Rows and roughly how far along a hidden order each lies, from 0 to 9
In the rows, zero is written as 128.
[124 115 201 161 112 125  92 163  93 166 131 121  94  87 154 111 130 127
 152 118] | 5
[143  92  93 146 114  82 116 185 139  87 213 129 116 123 136 124 178 105
 124 123] | 6
[144 110 126 190 104  97 127 161 119 151 136 137  88  74 169 126 128 106
 121 122] | 9
[116  95  95 124  94  92 103 164 121 145 157 125  85 102 156 116 134 166
 156 127] | 2
[ 91 125 119 142 108 101 118 145 104 123 176 127  97  82 141 115 119 112
 130 111] | 5
[ 81  91  99 137  93  99  78 157 120 151 153 224  95  78 189 119 145  99
 135 112] | 9
[ 97 129  89 127  94 107  87 166 126 147 122 164  99 103 141 143 178 121
 134 131] | 6
[102  88 103 119  99 123 103 155 130 149 134 197  92  95 180 117 136 101
 132 109] | 6
[ 95  83  73 128 100  94 130 116 147 106 151 174 116  83 159 135 130  92
 123 132] | 3
[131 113 123 121 127 156 169 118 140 110 186 124 107 158 108 124 143 113
 112 130] | 3
[ 92  99 110 141  85 153  63 171 107 129 149 188  94  82 170 111 117 179
 125 124] | 5
[156 109 115 132 123 138 101 152 129 151 150 166 102  88 157 127 141 101
 150 128] | 5
[176  90 125 132 110 114 100 152 102 130 151 116 105  98 144 119 115  98
 118 139] | 4
[ 58  66 179 164 114 113  51 192 105 108 201 168  88  74 163 124 146  94
 152 136] | 4
[123 151 100 138 133 114 114 145 102 134 105 137  92  92 173 153 116 110
 121 109] | 8
[155  77  95 121 147  91 158 168 138  89 145 118  95  91 145 128 151 126
 121 126] | 4
[ 63  82  65 155 121  87  69 162 165  89 182 196 139  90 137 136 179  80
 132 152] | 8
[122 106  83 151 129  99 105 149 118 141 177 170 118  73 140 126 164 127
 122 136] | 8
[ 88  99  92 145 113 160 107 160 115 105 185 202 107  66 148 117 119 128
 134 133] | 3
[137 106 165 159  96 123  63 164 135 127 214 171 106  84 156 125 123  97
 156 113] | 6
[112 179  99 133 100 202 103 171  91 155 125 143 111  77 144 107 178 121
 117 134] | 3
[ 84 113  79 133 135 103  93 157 126 103 143 141  99  80 173 127 134 109
 126 135] | 5
[148 118 123 133 118  98  86 148 116 112 158 129 106  93 160 124 139 154
 160 136] | 5
[ 76 118 133 140 126 123  85 169 116 102 150 138 119 103 134 136 141 127
 153 151] | 1
[ 70 103  88 130 100 134  73 144  98 162 155 176 103 104 164 123 104 134
 122 122] | 0
[168  81 100 131  79 118  72 214  74 158 167 130  62  46 220 123 109 136
 118  85] | 5
[102 103 163 124 107 107 150 145 103 148 134 125  79 159 147 128 138 111
 134 123] | 5
[126 127  91 125  98  90  95 159 120 144 130 139 106 159 142 145 118  98
 132 139] | 2
[178 183 152 167 124 150 166 136  99 180  76  54 112 180 158  98 113 207
 113 114] | 4
[ 96 131  89 186 102 123  92 180 100 141 159 153 101  81 173 115 131 105
 130 163] | 4
[185  96  95 124 118 119 104 149 134 105 167 158 176 106 158 124 126 129
 117 127] | 3
[109  90 113 147 110 112 110 183 102 133 159 176 137  87 139 140 121 106
 123 115] | 4
[ 72  82  74 157  92 112  51 193 105 159 155 191  97  88 164 109 132 155
 134 160] | 2
[127 113 162 121 118 124  82 160 101 145 117 111  84  85 182 134  98 126
 139 100] | 5
[134 130 159 127 104 114  90 165  87 167 114  98 108  99 197 120 125 131
 144 101] | 6
[160 123 106 129  90 154 128 155  83 171 152 106  78  92 142 116 148 137
 127  92] | 8
[125  70 103 120  96 101 110 183 110 105 166 129 107  57 176 143 123  97
 130 110] | 4
[ 87  81 108 145 123 156 103 170 139 136 138 180  96  73 135 113 106 108
 119 111] | 4
[100 102 113 151  97 101  86 152 108 137 205 201 129 102 161 115 111 111
 147 102] | 6
[ 97  55  70 132  92 107  83 157 157 120 152 242 110  80 162 139 135  86
 130 130] | 5
[146  97 117 132 113 123  90 142  98 114 159 151 130  82 176 116 152 172
 134 127] | 4
[107  79  81 118  94 100 106 164 109 136 159 178  84  63 202 117 139 109
 124 109] | 8
[110  88 131 133 102 190 112 145 121 140 163 155 114  73 139 124 130 111
 122 150] | 1
[102  87 149 134  86 120  89 206  97 152 175 142  80  87 160 121 122 146
 165 102] | 4
[ 90  97 148 127 102 168  95 155 117 104 128 152 113  75 157 128 125 143
 131 143] | 1
[162  78 112 139 120 152  67 220  76 187 155 144  72  47 189  91 122 164
 136  92] | 6
[ 87  95 113 137  99 161  92 175  94 104 159 173 101 100 141 136 173 103
 132 122] | 3
[123  86 124 147  94 155  83 159 161 155 140 206  97  78 147 124 127  91
 133 124] | 5
[133  92 182 141 114 135  85 154 101 110 226 152  95 102 157 129 122 117
 141 121] | 2
[124  62 124 156 109 115  85 157 131  76 169 174 112  78 150 144 129  90
 127 152] | 5
[131  87  86 136 123 104  85 202 134 111 193 132 117 133 145 124 185  90
 123 110] | 6
[113 112 171 176 119 124 109 164 103 119 133 141 103  87 147 114 128 147
 122 109] | 9
[106 111 131 172 103  97  90 156 131  87 144 144 124 108 149 129 133 107
 123 151] | 5
[ 93 105 115 135  85 113  89 157  86 152 127 140  80 104 221 110 122 120
 118 105] | 6
[141 110 143 128 109 104 104 179 124 108 154 107 100 117 135 143 128 108
 142 153] | 1
[ 91 124 113 135 109 132 107 155 111 124 136 175 115 107 145 151 118 108
 130 122] | 6
[ 79  74 163 133  98 127  52 177 110 132 208 182  91  73 176 125 120 108
 139 132] | 0
[140  92  96 127  98 131 127 149 156 129 159 134  96  83 138 125 130 148
 141 141] | 3
[114  98  90 130 123 113  86 167  93 165 243 168 107 105 146 113  98 134
 146 115] | 2
[116 109 157 124  92 111  81 146 102 151 130 128  77  90 222 119 106 126
 128 102] | 5
[114 102 146 131 103 131  79 156 137 126 189 154  85  75 183 114 132 124
 123 129] | 1
[157 111 120 154 125 130  99 151 121 108 155 159 137  95 144 123 142 181
 125 132] | 4
[ 92 115  97 138 144 110 123 145 119 104 142 133  98  80 146 134 169  65
 126 115] | 7
[ 85  86  73 134  81 118  97 190  99 173 148 144  81  69 169 119 167 107
 125 112] | 7
[107  89 116 126 112 114  93 178 110 129 168 144 100  84 150 124 121 158
 132 126] | 2
[108  88  78 136 153 119  75 168 105 166 146 168 117 101 146 118 115 170
 130 132] | 4
[122  95  89 122 103 102 120 160 109 117 137 188 170  58 167 119 137 147
 135 110] | 5
[103 117  96 144  83 119  96 194 102 147 143 113  68  79 180 106 127 134
 123 119] | 4
[127 112 135 125 112 129 108 145 110 145 193 148 101 111 142 112 125 119
 136 123] | 4
[197  98 128 125  88 132  77 196  84 173 131 130 108  81 189 108 169 158
 126 100] | 4
[ 89  76  88 151  97 165  70 183 147 110 168 164 149  34 156 130 130 105
 154 131] | 4
[ 99 102 167 130 105 147  77 196 115 129 137 125  87 115 141 140 129 135
 125 136] | 0
[118 107 169 131  96 157 112 152 141 131 131 143 136  74 137 118 171 109
 134 135] | 4
[160 141 123 119 121 129 119 133 114 141 135  74 102 106 140 109 111 128
 121 106] | 3
[107  79  90 124 122 106 100 149 119 143 184 153 117  90 147 128 158 101
 163 114] | 6
[101  94 109 129  99 110  92 172 139 115 167 156 101  92 145 125 167 188
 135 130] | 5
[174 101 154 117 145 122 106 151 101 171 126  88  87  60 167 111 106 148
 125 104] | 1
[184 112 108 134 108 104 100 142 144 148 148 145 141 111 147 123 116 133
 141 127] | 3
[184  91 108 134 107 130  84 162 106 142 182 130  81  77 164 112 114 113
 118 146] | 3
[113 113 123 133 129 104  93 164  99 121 129 123 102  81 175 146 119 113
 123 105] | 7
[ 80 127  89 148 105 111  65 172 112 111 202 132 119  53 152 127 120 104
 155 146] | 1
[112 106  93 139 111 124  98 146 111 152 145 133 161  83 132 118 199 105
 125 143] | 6
[142  96 142 131 127  87  73 204 117 124 142 125 175  78 160 138 158 103
 133 116] | 5
[ 87 127 104 145 109 121 123 149 109 127 164 134 101  77 141 129 115 101
 135 121] | 5
[ 93  75  95 130 109 152  85 161  92 122 139 185 100  50 186 111 134 113
 122 143] | 0

[112 239 163   1  66 160 178 108 123  29  90 106 119 113 199 117 183 129
 120  96 127  61 151 150 143 127 110 208  85 116   1 129 129  60 153 191
 114 104 156 132  71  51 107 156 137 178 152 255 109 168 117 125  74 114
 119 239 131 130 124 151 105 255 180 166 119 119 123 189 115 113 122 127
  74  81 181 221 138 125 134 134 139  98 121 168] | 0
[134 142 137 134 100 132 148 141 124 150 115 154  91 106  83 114 163 128
 129 133 127 123 134 123 136 138 127 117 120 125 106 129 125 127 140 125
 163 131 124 123 146 112 125 132 122 144 122 162 151 109 118 112 143 123
 157 206 164 156 124  98 138 191 122 132 100 133 136 136 122 140 144 119
 130 138 154 108 118 122 141 114 115 108 146 114] | 7
[135  99 132  85 133 143 125 143 127 135 127 153 111 120 116 114 135 126
 124 137 125 137 126 130 133 129 127 103 112 131 150 136 124 130 120 118
 141 132 117 133 142 123 132 133 118 129 121 134 134 116 121 122 142 117
 149 196 147 130 124 109 126 135 104 128 109 135 135 128 124 127 131 130
 132 137 136 115 142 120 136 132 120 109 150 121] | 7
[120 188 146  38  96 147 156 130 119  56 102 122 138 125 177 113 133 120
 127 114 128  90 134 143 136 115 116 177  88 122  23 124 130  93 138 159
 117 121 129 132  87  90 115 133 129 154 143 231 110 151 106 123  96 135
 126 211 121 134 131 138 109 208 154 128 119 128 124 164 118 118 116 132
 101 120 154 198 154 123 149 135 138 109 128 155] | 3
[140  89 123 193 125 115 134 134 131 169 135 145 103 118  65 126 150 132
 125 142 129 148 125 118 126 138 129  87 140 129 178 135 126 139 124 114
 132 133 122 120 164 139 134 135 120 125 118  92 143 106 128 127 149 123
 140 144 153 132 129 111 148  94 120 122 114 125 135 109 133 136 140 123
 145 136 116  85 122 117 122 117 117 124 120 108] | 8
[135 129 148  68 108 132 146 141 122 111 111 147 110 114 131 106 161 119
 128 132 125 119 126 137 134 127 119 137  98 126  89 134 126 121 134 123
 132 130 121 130 117 104 124 132 116 144 129 174 130 120 113 120 126 131
 152 179 143 152 121 114 126 171 146 127 101 132 131 146 123 128 134 130
 131 136 144 112 147 104 140 127 128 114 151 127] | 6
[137 160  98 171  97  96 161 145 124 159 153 125 141 151  73 127  65 126
 111 122 144 113 126 116 112 100 111 164 185 126 162 119 132 149  99 101
  79 123  95  97 136 107 113  90 123 111 139  79 132 141 105 126 120 136
  74  56 161 102 165 136 136  18 180 100 136 107 146 114 124 106 108 121
 137 154  97  66 139 125 125  96 125 117  61 134] | 9
[137 154 132  94  88 116 157 147 119 111 118 138 129 129 126 109 138 111
 121 126 130  96 123 138 131 103 111 166 111 124  81 127 130 128 124 116
 106 127 103 114 116  87 113 112 113 138 142 155 120 137  97 123 110 143
 123 145 143 134 138 124 127 136 197 117 108 119 134 145 120 114 119 129
 127 148 124 127 169 106 146 121 135 112 113 141] | 6
[145  84 140  95 128 127 135 137 128 138 123 155 108 116 118 110 154 119
 128 144 121 137 119 137 133 130 127  95  80 130 143 143 126 135 124 123
 123 136 117 132 147 117 135 138 109 135 125 117 132 112 117 127 144 125
 160 184 136 137 116 112 133 130 128 119 102 130 129 132 127 129 134 132
 138 140 126 110 151 102 136 142 129 116 153 115] | 7
[141  88 110 211 127 112 137 131 131 183 147 132 117 136  66 132 115 130
 124 142 136 150 121 115 122 130 128  83 163 128 207 133 127 145 112 115
 117 132 119 113 165 148 133 113 121 113 124  44 142 109 128 132 149 126
 122  78 156 125 136 120 151  54 135 116 123 120 134 103 135 129 131 122
 149 147  98  79 120 116 120 113 121 136 107 108] | 9
[123 127 163 120  91 155 141 129 122 118  84 155  79  88 114 106 237 127
 141 127 117 122 134 132 150 155 131 114  90 121  21 135 122  97 169 149
 195 131 149 142 130 115 132 157 125 165 114 210 146 102 130 110 147 122
 182 255 149 183 101  95 129 255 103 152  86 149 124 147 123 157 153 125
 122 107 169 142 112 111 147 130 120 120 192 114] | 5
[124 157 159  48  75 152 151 123 120  68  85 131 110 106 162 105 198 119
 134 118 121  93 130 144 144 129 121 161  62 119   1 132 129  84 158 155
 133 127 144 134  92 111 122 144 123 164 136 231 119 134 115 122 112 137
 158 242 125 159 109 128 120 205 171 150  96 130 116 167 121 134 130 132
 104 112 158 172 141 110 148 141 137 115 159 141] | 3
[141 126 120 122 125 110 151 145 126 135 149 138 141 143 108 119  82 120
 115 132 134 118 122 130 120 103 116 133 130 130 167 130 129 145 106 108
  87 127  98 116 136 101 120 111 115 124 136  96 122 133 104 130 127 129
 103 119 143 109 146 129 132  62 158 105 123 118 140 127 125 110 113 129
 138 158 110 102 160 116 130 120 129 112 102 132] | 7
[120 152 140  53 133 142 136 140 123  85 117 132 135 119 162 115 134 127
 127 120 127 112 133 140 138 121 126 141  96 128  79 125 126 107 135 142
 138 126 130 142 102 104 123 140 127 141 128 204 114 140 120 122 119 121
 138 201 121 133 132 128 104 185  99 134 129 141 129 160 119 121 118 134
 110 126 160 170 148 135 142 135 127 101 162 146] | 4
[130 113 169  43 107 155 134 121 125  81  88 140 108 105 192 105 207 117
 137 130 115 116 124 151 143 136 127 127  45 123  48 144 127  89 153 156
 131 130 148 140  99 111 133 155 116 162 128 194 114 123 123 130 124 128
 181 239 107 153  95 123 115 252 156 146  98 138 114 155 122 137 138 139
 115 114 153 174 152  99 141 157 140 125 177 131] | 3
[139 116 122 185 101 115 146 133 128 207 133 141 106 119  50 126 143 130
 125 137 134 134 126 115 127 131 125 111 157 126 156 131 126 141 125 115
 131 128 120 113 157 132 127 123 124 130 124  83 150 109 125 121 145 125
 128 137 161 136 135 113 152 113 139 123 111 122 138 113 130 134 140 119
 140 136 117  87 111 116 127 110 116 129 112 111] | 8
[129 143 147  59 109 137 143 138 122  93 104 134 124 124 149 102 146 117
 130 125 124 118 125 142 138 118 120 143  82 126  73 133 128 118 135 137
 124 128 124 135 100 107 120 134 115 147 133 182 110 133 112 124 123 133
 145 228 124 142 124 127 117 169 150 130 106 134 124 152 121 127 123 135
 117 131 143 142 158 116 147 137 135 110 149 142] | 5
[140 146 118 135  97 111 159 141 125 151 132 137 123 133  92 120 107 118
 118 133 134 104 122 128 125 112 115 132 135 127 140 131 130 142 110 116
  93 130 100 107 140 110 118 107 114 130 138 104 131 127 107 126 128 136
 118 127 151 122 142 121 138 106 171 113 115 113 137 122 125 116 122 126
 134 148 113 107 145 111 134 116 129 119  87 127] | 8
[142 100 135 133 115 124 142 137 128 139 124 150 106 121  97 115 152 123
 133 144 125 145 123 135 130 130 124 108 107 129 128 140 126 133 125 124
 129 133 115 122 151 124 135 134 114 130 124 113 138 114 120 124 144 125
 152 227 145 137 121 110 137 120 134 123 101 129 131 130 126 132 136 130
 136 139 133 111 138 104 136 124 123 120 138 116] | 7
[136 131 137  99 115 129 146 144 124 126 120 149 112 115   1 114 145 127
 126 132 126 128 129 130 135 128 125 127 116 128 119 131 125 137 131 122
 145 129 118 130 135 110 127 132 121 141 124 163 133 118 116 118 144 122
 141 196 151 141 130 108 124 163 116 119 110 136 139 139 123 126 131 126
 128 136 144 100 137 120 141 124 118 108 152 124] | 7
[136 134 135 135  95 119 153 139 125 155 122 154 101 117  78 115 162 127
 125 131 130 120 129 123 134 129 123 123 135 125 113 129 126 132 133 119
 144 129 119 120 147 116 125 128 120 141 124 144 143 119 115 116 140 127
 134 219 164 143 130 107 137 158 137 126  92 131 138 127 125 129 138 121
 134 135 137 102 120 117 136 111 117 113 131 120] | 7
[137 120 138 110 110 124 146 141 124 131 122 147 111 117 107 113 147 121
 126 135 127 121 125 130 133 124 121 127 107 127 108 132 126 131 128 124
 130 130 115 127 137 109 126 129 117 139 126 155 136 122 113 119 134 127
 144 196 145 141 126 113 130 152 138 123 102 130 136 137 123 128 133 129
 130 140 147 115 143 114 140 122 124 113 142 126] | 7
[119 154 159   6  99 160 144 114 124  51  84 119 122 116 203 110 170 125
 126 110 122  92 138 149 142 128 121 165  67 122   1 134 128  70 147 175
 123 117 152 144  83  83 121 156 129 163 141 240 107 154 122 126  95 116
 146 222 111 133 113 142 107 254 141 155 119 131 117 168 119 120 121 133
  93  98 169 204 143 123 136 147 140 104 144 156] | 1
[120 171 158  29  79 155 156 124 120  71  84 123 113 112 170 109 188 122
 132 112 123  88 135 142 143 128 120 171  77 118   1 128 129  81 152 168
 136 122 144 133  89  85 118 143 127 168 137 255 120 143 114 120 101 133
 145 227 125 151 119 131 112 255 167 148 105 129 121 167 119 129 129 130
 103 107 159 184 138 115 145 138 135 115 149 150] | 2
[127 152 149 107 107 138 146 139 121  96 111 141 121 120 144 108 160 121
 128 124 124 107 128 140 138 115 122 147  93 125  63 131 126 113 138 133
 141 128 129 136 108  88 123 134 125 152 129 209 122 131 114 121 119 128
 148 205 130 147 125 120 121 180 131 130 107 136 129 143 121 128 126 131
 113 129 144 154 147 119 145 131 130 111 158 132] | 5
[123 145 160  34  98 152 141 124 122  68  96 128 119 115 184 109 179 118
 133 122 121 106 128 149 142 128 122 149  53 124  29 137 128  87 141 156
 125 125 141 139 100  90 125 145 119 159 135 200 109 137 121 126 109 132
 155 230 110 146 109 133 117 228 156 143 108 134 114 160 122 127 126 136
 106 114 152 176 152 109 142 150 139 118 157 143] | 3
[141 111 134 113 109 118 142 144 124 127 126 147 115 124 112 115 128 119
 122 135 128 118 122 132 130 119 118 122 109 128 129 136 127 137 117 113
 118 132 107 126 136 111 126 127 112 132 130 112 129 119 112 125 134 128
 139 168 139 132 127 118 132 133 142 116 107 125 136 128 125 122 128 130
 132 141 127 107 151 111 135 127 128 113 133 125] | 7
